Below is a small trained network, with its code and all its weights. Each question gives an input and a class and asks what happens when units are switched off, that is, made to give their printed mean instead of their output.

import numpy as np


def w(rows, s, z=0):
    codes = np.array(rows[::2]) - 128.0
    scale = np.full(codes.shape[1], s)
    scale[-1] = z or s
    return codes * scale


def norm(h):
    return h / np.sqrt((h * h).mean(-1, keepdims=True) + 1e-5)


def f(y):
    return np.maximum(y, 0)


def log_softmax(a):
    a = a - a.max(-1, keepdims=True)
    return a - np.log(np.exp(a).sum(-1, keepdims=True))


def net(x, mask):
    res = np.array(x, float).reshape(1, 8) / 4 @ E
    u = 0
    for l in range(2):
        y = f(norm(res) @ A[l][:, :-1].T + A[l][:, -1])
        res = res + np.where(mask[u : u + 6], y, B[l][:, -1]) @ B[l][:, :-1]
        u += 6
    return log_softmax(norm(res)[-1] @ U[:, :-1].T + U[:, -1])


A, B = {}, {}
E = w([
[125,139,137,138,123,102,118,118,139,149],'x0',
[154,142,108,111,128,103,118,128,117,147],'x1',
[137,127,110,115,145,124,118,122,110,125],'x2',
[127,134,115,113,144,128,119,117,116,117],'x3',
[138,130,143,154,142,113,131,131,141,117],'x4',
[84,97,101,143,21,3,130,199,71,45],'x5',
[68,169,145,82,214,132,244,139,102,185],'x6',
[139,122,130,132,133,111,123,124,124,140],'x7',
],0.011)
A[0] = w([
[117,134,111,112,157,134,139,123,122,170,207],'0.n0',
[57,141,125,111,128,36,154,119,92,89,38],'0.n1',
[141,153,135,116,216,186,183,87,143,212,35],'0.n2',
[63,158,118,94,187,66,248,154,83,142,4],'0.n3',
[92,127,130,115,166,106,224,130,85,172,149],'0.n4',
[215,130,118,121,176,233,43,76,199,163,178],'0.n5',
],0.012,0.004)
B[0] = w([
[156,164,137,145,137,167,54,132,161,146,173],'0.n0',
[176,116,130,1,83,171,131,120,33,131,196],'0.n1',
[108,124,50,113,206,113,82,155,196,57,230],'0.n2',
[91,86,156,223,63,74,209,114,126,209,224],'0.n3',
[93,128,99,37,158,149,194,159,85,127,211],'0.n4',
[148,114,215,187,58,114,180,88,78,193,252],'0.n5',
],0.013,0.016)
A[1] = w([
[154,116,67,103,60,113,46,141,123,52,79],'1.n0',
[140,151,130,109,98,126,115,122,104,194,159],'1.n1',
[205,144,98,39,138,186,25,99,100,49,130],'1.n2',
[67,146,69,107,249,156,150,132,178,157,3],'1.n3',
[111,143,69,89,244,143,118,142,201,126,58],'1.n4',
[102,151,119,138,119,109,127,83,59,109,111],'1.n5',
],0.014,0.0028)
B[1] = w([
[85,163,55,133,160,126,108,171,159,53,219],'1.n0',
[125,103,117,163,181,158,134,93,145,120,203],'1.n1',
[124,134,149,229,81,97,78,130,175,85,186],'1.n2',
[220,176,158,38,142,151,5,138,111,49,248],'1.n3',
[118,238,206,20,211,131,51,118,152,126,220],'1.n4',
[114,127,107,148,178,125,157,145,210,204,179],'1.n5',
],0.015,0.012)
U = w([
[177,87,209,254,91,184,94,56,191,179,183],'0',
[74,107,34,197,45,108,63,204,199,5,111],'1',
[147,188,177,6,203,173,50,145,170,121,254],'2',
[51,67,65,29,86,121,238,193,84,170,9],'3',
],0.009,0.00073)

Each question gives the input, the list of numbers given to net, and the class t.
The units are the neurons (one row each of A and B). Each row of codes is followed by its name. A weight is (code - 128) times the scale printed after its matrix; where a second scale follows, it is the last column's (A, B and U).
mask holds one flag per neuron, layer by layer. A switched-off neuron (its flag False) gives its mean, the last column of its row in B, instead of its output. The means were averaged over made-up inputs and are rounded, as every weight is.
A unit's drop is (log p(t) with every unit on - log p(t) with that unit switched off) / (log p(t) with every unit on - log p(t) with every unit switched off).
The circuit of an input: a set's keep is (log p(t) with only the set's units on - log p(t) with every unit switched off) / (log p(t) with every unit on - log p(t) with every unit switched off). Starting from all 12 units, units are removed one at a time, each time the one whose removal leaves the highest keep (on an exact tie, the one counted first), for as long as the keep stays at least 0.8.
circuit, biggest first: the units of the circuit, biggest drop first
unit that matters most: the unit with the biggest drop
top k neurons: the k neurons with the biggest drops, biggest first
top k neurons in layer l: the k neurons of layer l with the biggest drops, biggest first
drop when u is switched off: that unit's drop, to one decimal
input [-8,-8,3,0,-8,1,0,-4], class 1: top 3 neurons in layer 0 : 0.n5, 0.n4, 0.n3
input [7,-5,8,-4,5,1,8,-1], class 3: circuit, biggest first : 0.n3
input [-6,-5,5,-2,5,3,-2,2], class 1: top 2 neurons in layer 0 : 0.n5, 0.n3
input [3,7,8,-2,7,1,-1,1], class 1: top 3 neurons : 0.n5, 0.n3, 0.n2
input [3,4,6,4,-7,7,-1,2], class 1: top 3 neurons : 0.n5, 0.n3, 1.n2
input [1,3,-8,-2,-2,1,-2,7], class 1: top 3 neurons : 0.n5, 0.n3, 0.n2
input [8,-1,1,-6,-6,4,-3,-7], class 1: top 2 neurons : 0.n5, 0.n3
input [3,-4,6,1,1,2,0,-3], class 1: top 4 neurons in layer 0 : 0.n5, 0.n3, 0.n1, 0.n4
input [3,-5,-1,-7,5,8,1,-2], class 3: top 2 neurons in layer 0 : 0.n2, 0.n1
input [0,-8,-2,-5,-2,0,-2,5], class 0: top 2 neurons in layer 0 : 0.n2, 0.n4
input [-6,-1,5,-4,-3,2,-6,-5], class 1: drop when 0.n5 is switched off : 0.1
input [-6,-4,-3,2,-5,-4,0,4], class 0: drop when 0.n5 is switched off : 1.0
input [5,8,-2,4,7,-7,-8,7], class 0: drop when 0.n3 is switched off : 0.0
input [6,4,-5,-4,5,-7,-2,3], class 0: unit that matters most : 0.n5
